Here is a tiny trained network, its code and every weight. The questions are about switching its units off for an input and a target symbol, where a switched-off unit gives its printed mean instead of its output.

import numpy as np


def w(rows, s, z=0):
    codes = np.array(rows[::2]) - 128.0
    scale = np.full(codes.shape[1], s)
    scale[-1] = z or s
    return codes * scale


def norm(h):
    return h / np.sqrt((h * h).mean(-1, keepdims=True) + 1e-5)


def f(y):
    return np.maximum(y, 0)


def softmax(a):
    e = np.exp(a - a.max(-1, keepdims=True))
    return e / e.sum(-1, keepdims=True)


def log_softmax(a):
    a = a - a.max(-1, keepdims=True)
    return a - np.log(np.exp(a).sum(-1, keepdims=True))


def net(x, mask):
    ids = ['αβγεζηθμξπσψ'.index(c) for c in x.split()]
    T = len(ids)
    res = E[ids] + P[:T]
    r = norm(res)
    for j in range(3):
        rows = slice(3 * j, 3 * j + 3)
        q, k, v = (r @ M[0][rows].T for M in (Q, K, V))
        z = softmax(np.where(np.tri(T) > 0, q @ k.T / 3**0.5, -1e9)) @ v
        o = O[0][rows]
        res = res + np.where(mask[j], z, o[:, -1]) @ o[:, :-1]
    y = f(norm(res) @ A[0][:, :-1].T + A[0][:, -1])
    res = res + np.where(mask[3:7], y, B[0][:, -1]) @ B[0][:, :-1]
    return log_softmax(norm(res)[-1] @ U[:, :-1].T + U[:, -1])


Q, K, V, O, A, B = {}, {}, {}, {}, {}, {}
E = w([
[47,124,123],'α',
[74,136,179],'β',
[79,89,167],'γ',
[108,144,185],'ε',
[115,134,73],'ζ',
[134,86,97],'η',
[84,86,164],'θ',
[71,81,179],'μ',
[187,157,123],'ξ',
[84,89,173],'π',
[254,111,178],'σ',
[98,168,127],'ψ',
],0.01)
P = w([
[4,69,173],'0',
[21,100,175],'1',
[47,124,180],'2',
[55,137,173],'3',
[94,144,177],'4',
[132,152,175],'5',
[170,158,171],'6',
[177,170,175],'7',
[129,149,181],'8',
],0.0025)
Q[0] = w([
[149,16,87],'h0',
[119,170,152],'h0',
[141,85,180],'h0',
[105,251,226],'h1',
[135,127,72],'h1',
[24,190,99],'h1',
[173,115,79],'h2',
[109,187,111],'h2',
[187,41,109],'h2',
],0.018)
K[0] = w([
[181,6,192],'h0',
[122,171,98],'h0',
[192,135,83],'h0',
[10,215,218],'h1',
[95,100,86],'h1',
[84,224,53],'h1',
[107,22,148],'h2',
[89,102,72],'h2',
[162,90,208],'h2',
],0.015)
V[0] = w([
[151,114,146],'h0',
[90,217,225],'h0',
[152,115,161],'h0',
[201,218,150],'h1',
[121,233,207],'h1',
[115,244,72],'h1',
[97,207,115],'h2',
[134,88,251],'h2',
[109,180,147],'h2',
],0.014)
O[0] = w([
[137,115,152,109],'h0',
[162,247,147,255],'h0',
[137,112,163,119],'h0',
[187,152,188,12],'h1',
[142,251,176,251],'h1',
[203,203,95,135],'h1',
[147,202,101,198],'h2',
[62,132,212,168],'h2',
[122,197,127,186],'h2',
],0.015,0.005)
A[0] = w([
[180,188,100,251],'n0',
[177,29,209,187],'n1',
[252,133,89,205],'n2',
[89,156,213,105],'n3',
],0.016,0.0028)
B[0] = w([
[105,49,130,254],'n0',
[254,138,127,181],'n1',
[196,158,60,201],'n2',
[132,63,121,214],'n3',
],0.025,0.0095)
U = w([
[41,146,73,199],'α',
[81,157,186,102],'β',
[111,111,130,107],'γ',
[112,169,229,77],'ε',
[173,85,5,87],'ζ',
[139,34,82,82],'η',
[115,109,129,96],'θ',
[110,111,138,148],'μ',
[162,114,150,85],'ξ',
[111,116,133,83],'π',
[202,84,184,133],'σ',
[153,208,119,253],'ψ',
],0.014,0.0045)

Each question gives the input, a string of symbols that net reads in full, and the target symbol t.
The units are the heads (3 rows each of Q, K, V and O) and the neurons (one row each of A and B). Each row of codes is followed by its name. A weight is (code - 128) times the scale printed after its matrix; where a second scale follows, it is the last column's (O, A, B and U).
mask holds one flag per unit, heads first, then neurons. A switched-off unit (its flag False) gives its mean, the last column of its rows in O or B, instead of its output. The means were averaged over made-up inputs and are rounded, as every weight is.
A unit's drop is (log p(t) with every unit on - log p(t) with that unit switched off) / (log p(t) with every unit on - log p(t) with every unit switched off).
unit that matters most: the unit with the biggest drop
top k neurons: the k neurons with the biggest drops, biggest first
which heads matter: for each layer, one digit per head in row order, 1 if its drop is at least 0.15 and else 0, layers parted by /
drop of u: that unit's drop, to one decimal
input μ ψ ξ μ ψ ε ε θ, target ε: unit that matters most	h1
input μ μ ψ μ, target ψ: which heads matter	010
input θ π θ μ ε ψ β, target ψ: which heads matter	000
input σ ζ ψ π, target ψ: which heads matter	011
input ε ψ γ, target ψ: which heads matter	010
input α β α α π, target α: top 2 neurons	[n1 n0]
input γ α ξ, target α: top 2 neurons	[n0 n1]
input θ ψ μ α α θ, target α: top 2 neurons	[n1 n2]
input ε β α α, target α: which heads matter	000
input μ π η ψ μ, target ψ: which heads matter	011
input α ε α ψ, target ψ: which heads matter	000
input σ η ψ θ σ μ ε σ α, target ψ: which heads matter	010
input α ξ σ σ α, target α: which heads matter	010
input ζ α μ, target α: top neuron	[n1]
input ξ ζ ψ η ψ γ, target ψ: drop of h1	1.9
input θ α θ π σ μ η, target η: drop of h1	0.9
input α α ξ, target α: drop of h1	0.7
